Each row has a name. Each question is about the rows just above it.

-0.80 +0.53 -1.58 +0.55 -1.58 -0.79 -3.56 -1.14 +1.26 +2.12 +2.12 -0.74
 -4.15 +1.22 +1.59 +0.46 +2.91 +4.91 -4.47 +3.17 +2.15 -1.48 +2.96 +1.12
 +1.28 -2.23 +2.16 +0.95 -1.89 +0.41 +2.91 +1.31 +1.83 +2.38 -0.41 -5.61
 +1.60 +0.99 = Q404
-0.80 +0.53 -1.58 +0.55 -1.58 -0.79 -3.56 +1.60 +1.26 +2.12 +2.12 -0.74
 -4.15 +1.22 +1.59 +0.46 +4.35 +4.91 -4.47 +3.17 +2.15 -1.48 +2.96 +1.12
 +1.28 -2.23 +2.16 +0.95 -1.89 +0.41 +2.91 +1.31 +1.83 +2.38 -0.41 -5.61
 +1.60 +0.99 = Q908
-7.74 -0.63 -4.08 +2.28 -4.80 -8.11 -2.28 +3.37 +2.53 +6.81 +0.17 +5.36
 -1.77 +4.15 +3.56 -9.11 -1.61 +3.79 -2.38 -1.34 +1.45 +2.28 -4.58 +8.04
 -0.29 +0.16 +1.36 +2.90 +0.17 -6.48 +1.22 -8.28 +1.19 +0.26 +0.33 -8.27
 -2.29 -5.24 = Q591
-7.74 -0.63 -4.08 +2.28 -4.80 -8.11 -2.28 +3.37 +2.53 +6.81 +1.83 +5.36
 -1.77 +4.15 +3.56 -9.11 -1.61 +3.79 -2.38 -1.34 +1.45 +2.28 -4.58 +8.04
 -0.29 -9.33 +1.36 +6.64 +0.17 -6.48 +1.22 -1.25 +1.19 +0.26 +0.33 -8.27
 -2.34 -5.24 = Q263
+6.81 +1.34 +2.16 -2.33 +2.71 +5.66 -1.36 -2.44 -1.69 -3.47 +3.19 -4.89
 -0.75 -0.80 -3.15 +4.65 +4.81 +4.11 -2.54 +3.99 +2.85 -2.98 +7.07 -5.79
 +2.98 +5.83 -0.19 -5.22 -1.46 -8.27 +0.92 +4.62 -0.45 -2.24 -1.35 +8.11
 +0.40 +0.70 = Q667
Which value is in both Q591 and Q908? -> +1.22
Q591 without one entry, shuffled: +0.26 +2.53 +8.04 -0.63 -6.48 +0.16 -2.29 -1.61 +1.36 -1.77 +3.37 -5.24
 -8.27 +4.15 +0.33 +1.45 +6.81 +2.28 +5.36 +0.17 -0.29 +1.19 -4.58 -2.38
 +2.28 +0.17 +3.79 +1.22 -4.08 -8.11 -7.74 +2.90 -9.11 -8.28 +3.56 -1.34
 -4.80. Gone: -> -2.28
Shuffled Q591 with one entry gone: +2.28 +3.79 -8.27 +1.19 +0.17 -7.74 +2.90 -2.38 +3.56 -0.29 +0.17 -4.58
 -8.11 +2.28 +1.22 +4.15 +6.81 -2.28 -5.24 -1.34 +5.36 +0.26 +1.45 -4.08
 -1.77 -6.48 +8.04 +0.16 -0.63 +1.36 +0.33 -1.61 +2.53 -8.28 -4.80 +3.37
 -9.11, missing -> -2.29
Which value is in both Q908 and Q591? -> +1.22
Shuffled Q908 with one entry gone: +1.12 +1.28 +2.12 +2.38 -1.89 +4.35 -1.58 +1.22 -5.61 -4.15 +0.41 -0.80
 +1.31 +4.91 +1.60 -0.74 +0.53 -1.48 +1.60 +2.12 +1.26 +1.83 +0.55 -2.23
 -1.58 +0.46 +2.96 -4.47 +0.95 +2.15 +2.91 -3.56 +0.99 -0.41 +3.17 -0.79
 +2.16, missing -> +1.59
Q591 without one entry, shuffled: +0.17 +2.90 -2.38 +0.17 -0.63 +5.36 +3.37 +1.45 -5.24 -4.80 +8.04 +0.33
 -8.28 +0.16 -9.11 +4.15 -8.11 +1.36 +3.56 -4.08 -4.58 +2.28 -1.61 -2.29
 -0.29 -7.74 -8.27 +1.22 -6.48 +2.28 -1.34 +6.81 +1.19 +0.26 +2.53 -2.28
 -1.77. Gone: -> +3.79

